j777: [ 31  16  21  10  59 -63  26  61 -73 -21 -47 -50 -40 -42   7 -29  -2 -23
  41 -67 -32  49  20  78  59]
j717: [-21 -47 -47 -12  59 -63  19  61 -73 -21 -47 -50 -40 -42   7 -29  -2 -23
  41 -85 -32  49  20  78  59]
j428: [ 31  -5  21 -12  59 -63  26  61 -73 -21 -47 -50 -40 -42   7 -29  -2 -23
  41 -85 -32  49  20  78  59]
find: [ 31  16  21  10  59 -63  26  61 -73 -21 -47 -50 -40 -42   7 -29  -2 -23
  41 -67 -32  49  20  78  59] : j777
find: [ 31  -5  21 -12  59 -63  26  61 -73 -21 -47 -50 -40 -42   7 -29  -2 -23
  41 -85 -32  49  20  78  59] : j428

j428: [  9  11 -33 -30]
j910: [ 11  39 -51 -14]
j717: [ -6  27 -57 -41]
j491: [ 69   2 -23  17]
j268: [ 66 -11 -19   6]
j87: [65 10  5 22]
j787: [-60  27   8 -40]
j629: [45 36 11  6]
j777: [ -2 -17  45  35]
j145: [  5  22 -45 -48]
j654: [69 24 -8 27]
find: [-8 27] : j654
shift +1: [ 39 -51] : [ 40 -50]
find: [-60  27   8] : j787
find: [45 35] : j777
shift -1: [45 36 11] : [44 35 10]
shift +1: [69] : [70]
shift +1: [-19] : [-18]

j428: [-13  47  -3 -11  18]
j268: [ 73 -46   4  36 -15]
j717: [-17 -42  41  30   3]
j629: [ 71  31   6 -17   0]
j910: [ -8  40 -23  40  59]
j654: [  8 -16  53 -45 -19]
j491: [ 28 -54 -72  62  39]
j634: [-15   2 -11 -49 -16]
j787: [ 28 -54 -72  16  10]
j87: [ 21   7  83 -27 -16]
j777: [-10  73 -45  -3  -9]
j145: [ 56  11  26   7 -11]
find: [-15   2] : j634
find: [ 73 -45] : j777

j717: [  0   0   0   1   0   0   3  -1  -1  29   1  -1  -2   3  35 -56 -54  28
  49 -49  -7  71  -8 -42  42 -38 -58 -35]
j87: [  0   0   0   1   0   0   1  -1  29   3  -1  -1  -2   3   0  -1  -1  25
  -2  -1  -2   1   0   3   1   3   0 -31]
j629: [ 0  0  0  1  0  0  1 -1  0  3 -1 -1 -2  3  0 -1 -1 -1 -2 -1 -2  1  0  3
  1  3  0  1]
find: [ 1 -1 29  3 -1] : j87
find: [25 -2] : j87
shift +1: [3] : [4]
shift +1: [49] : [50]
shift +1: [-2  3] : [-1  4]

j717: [ 12  14  25 -12  10 -41 -40  14  28 -36  19 -59  29 -17  16 -16 -42]
j268: [ 13  12  31 -16   4 -31 -30  12  22 -26  22  22  20 -14   9 -14 -33]
j629: [ 13  10  25 -12   1 -27 -26  10  18 -23  22  16  20 -11   6 -10 -28]
j910: [ 17  -2  -2  10 -12  -6  -5  -3  -2  -4  24 -11  24   8 -12   6  -5]
j777: [ 23 -28 -67  53 -47  48  47 -29 -50  44  31 -80  32  48 -51  43  51]
j787: [ 13  10  25 -12   1 -27 -26  10  18  30  30 -59  29  33 -38  30  33]
shift -1: [16] : [15]
find: [ 13  10  25 -12   1 -27 -26  10  18 -23  22  16  20 -11   6 -10 -28] : j629
shift -1: [ 22  20 -14] : [ 21  19 -15]
find: [ 13  10  25 -12   1 -27 -26  10  18  30  30 -59  29  33 -38  30  33] : j787
find: [-23  22  16  20 -11   6 -10 -28] : j629

j654: [ 71  14  65 -26 -71 -31 -32 -55 -29 -54 -22 -71  73 -75 -65]
j268: [-64 -25   7 -31  61  -8 -26  34 -11  10   7  57 -71  70  64]
j629: [-66  72  58  58 -66  46  59 -39  57 -71 -76 -70 -63 -57 -69]
j787: [-70  20 -36  36  73  47  53  50  40  44  10  58 -69  69  63]
j777: [-74  52  -5  76  21  57  81   4  55  -7 -34  15 -47  22  31]
j717: [ 64  80  71  53 -72  33  37 -27  32 -52 -42 -70  64 -59 -64]
j145: [ 14 -71 -29  65 -22 -32 -55 -31  71 -54 -26  59   8  69  70]
j910: [ 70 -65 -69 -59  21 -57 -56 -23 -66  65  67  50  72 -42  35]
find: [-71 -31 -32 -55 -29 -54 -22 -71  73 -75 -65] : j654
find: [ 71  14  65 -26 -71 -31 -32 -55 -29 -54 -22] : j654

j777: [-71 -25 -15 -12 -24  -4 -20  32   3  22  -1  -9  24   4   3  -4  -4  -9
  19 -24  -5  -5  -3   2  12   9 -25  -7  -4   5  18  -9 -14  -5   4  23
   1   2 -12  -2 -10  40   7  -4]
j87: [-14   0  12   8  11  -4 -22  15   3  -1  -1  -9   7  16 -13   8 -13 -12
  -6  13  -8  -5  -3 -13  20   9  -8  -7  -4   5   5  -9   2   4   6  23
   1   2 -11  -2 -10 -13  15  -4]
j910: [-14   0   3   8  11  -4 -20   0   3  -1  -1  -9   5  13   3 -12 -13  -9
  -6 -11   8   2  -3   5  20   9  -8  -7  -4   5   5 -11   2  -7   6  23
   1   2 -12   9 -10 -13   7  -4]
j629: [-14   0  12   8  11  -4 -22  15   3  -1  -1  -9   4  16 -13 -12 -13 -12
  -6  13  -8  -5  -3 -13  20   9  -8  -7  -4   5   5  -9   2   4   6  23
   1   2 -11  -2 -10 -13  15  -4]
shift -1: [5] : [4]
find: [-14   0   3   8  11  -4 -20   0   3  -1  -1  -9   5  13   3 -12 -13  -9
  -6 -11   8   2  -3   5  20   9  -8  -7  -4   5   5 -11   2  -7   6  23
   1   2 -12   9 -10 -13   7  -4] : j910
shift -1: [-2] : [-3]
shift -1: [-13 -12  -6  13] : [-14 -13  -7  12]

